Below is a small trained network, with its code and all its weights. Each question gives an input and a class and asks what happens when units are switched off, that is, made to give their printed mean instead of their output.

import numpy as np


def w(rows, s, z=0):
    codes = np.array(rows[::2]) - 128.0
    scale = np.full(codes.shape[1], s)
    scale[-1] = z or s
    return codes * scale


def f(y):
    return y / 2 * (1 + np.tanh(0.7978845608 * (y + 0.044715 * y**3)))


def log_softmax(a):
    a = a - a.max(-1, keepdims=True)
    return a - np.log(np.exp(a).sum(-1, keepdims=True))


def net(x, mask):
    res = np.array(x, float).reshape(1, 6) / 4 @ E
    y = f(res @ A[0][:, :-1].T + A[0][:, -1])
    res = res + np.where(mask, y, B[0][:, -1]) @ B[0][:, :-1]
    return log_softmax(res[-1] @ U[:, :-1].T + U[:, -1])


A, B = {}, {}
E = w([
[7,93,116,89,83,66,113,164,102],'x0',
[148,114,144,43,190,63,61,154,129],'x1',
[127,165,147,139,169,98,145,155,181],'x2',
[125,160,63,135,184,143,128,85,86],'x3',
[110,134,49,161,119,154,61,94,209],'x4',
[120,96,128,115,99,111,70,98,102],'x5',
],0.015)
A[0] = w([
[122,144,169,70,103,125,166,84,156,2],'neuron 0',
[88,61,102,94,119,96,66,112,42,183],'neuron 1',
[79,73,145,115,72,140,104,151,166,96],'neuron 2',
[198,137,163,87,204,166,52,146,83,172],'neuron 3',
[124,164,123,176,122,148,127,100,201,105],'neuron 4',
[150,132,250,115,124,67,196,204,140,141],'neuron 5',
[86,153,118,121,124,109,202,136,44,241],'neuron 6',
[93,91,73,85,96,52,35,145,101,98],'neuron 7',
[112,162,42,112,127,110,164,121,158,157],'neuron 8',
[89,148,115,159,152,118,118,150,231,139],'neuron 9',
[134,186,163,165,108,196,150,95,124,165],'neuron 10',
[98,228,102,116,143,90,96,149,191,190],'neuron 11',
],0.011,0.0048)
B[0] = w([
[80,190,189,120,151,106,144,114,88,129],'neuron 0',
[53,117,171,57,73,98,105,66,111,228],'neuron 1',
[177,65,135,156,103,109,79,170,124,195],'neuron 2',
[208,135,119,59,144,37,177,67,89,235],'neuron 3',
[149,141,88,143,92,138,124,117,182,219],'neuron 4',
[131,151,254,119,123,158,139,171,142,252],'neuron 5',
[109,140,137,108,146,179,150,146,87,224],'neuron 6',
[70,69,124,86,150,137,52,111,130,241],'neuron 7',
[95,165,102,140,177,143,114,155,108,192],'neuron 8',
[165,135,85,115,193,152,91,199,200,228],'neuron 9',
[143,125,137,201,78,134,226,110,130,230],'neuron 10',
[119,121,106,119,208,125,90,156,190,228],'neuron 11',
],0.012,0.014)
U = w([
[78,172,66,133,138,175,200,108,24,114],'0',
[165,135,91,189,65,195,162,34,156,198],'1',
[121,178,52,101,216,95,101,165,202,176],'2',
[145,78,69,123,62,159,82,178,159,5],'3',
[135,167,252,108,111,124,173,194,127,63],'4',
[238,130,120,59,189,29,146,59,91,33],'5',
[36,53,133,54,116,71,42,91,99,253],'6',
],0.012,0.002)

Each question gives the input, the list of numbers given to net, and the class t.
The units are the neurons (one row each of A and B). Each row of codes is followed by its name. A weight is (code - 128) times the scale printed after its matrix; where a second scale follows, it is the last column's (A, B and U).
mask holds one flag per neuron, in row order. A switched-off neuron (its flag False) gives its mean, the last column of its row in B, instead of its output. The means were averaged over made-up inputs and are rounded, as every weight is.
A unit's drop is (log p(t) with every unit on - log p(t) with that unit switched off) / (log p(t) with every unit on - log p(t) with every unit switched off).
most important unit: the unit with the biggest drop
k most important neurons: the k neurons with the biggest drops, biggest first
drop when u is switched off: that unit's drop, to one decimal
input [-1,2,-1,8,4,2], class 6: most important unit -> neuron 9
input [-5,0,7,-2,1,7], class 5: 3 most important neurons -> [neuron 3; neuron 8; neuron 7]
input [-4,1,0,-4,3,4], class 5: 2 most important neurons -> [neuron 10; neuron 11]
input [-1,-1,-1,-8,5,-8], class 2: 2 most important neurons -> [neuron 9; neuron 1]
input [-6,-5,7,8,-6,-6], class 0: 2 most important neurons -> [neuron 6; neuron 2]
input [-7,-1,3,6,-2,-7], class 1: 2 most important neurons -> [neuron 10; neuron 4]
input [-3,2,-3,5,4,0], class 5: 2 most important neurons -> [neuron 3; neuron 9]
input [1,-8,-1,8,1,7], class 0: 3 most important neurons -> [neuron 6; neuron 8; neuron 2]
input [-4,0,8,7,-7,-2], class 4: 2 most important neurons -> [neuron 5; neuron 6]
input [-5,-6,2,5,-5,1], class 1: 2 most important neurons -> [neuron 10; neuron 8]
input [-4,-8,-3,-7,-2,-2], class 1: 2 most important neurons -> [neuron 10; neuron 4]
input [-5,4,-8,-7,0,4], class 5: drop when neuron 3 is switched off -> 4.1
input [0,-2,-7,3,-1,-6], class 0: drop when neuron 3 is switched off -> 0.0
input [-5,8,-4,-6,7,-1], class 5: drop when neuron 3 is switched off -> 3.0
input [1,4,-4,3,6,-3], class 6: most important unit -> neuron 7
input [-8,-2,3,8,1,-8], class 1: drop when neuron 10 is switched off -> 2.3
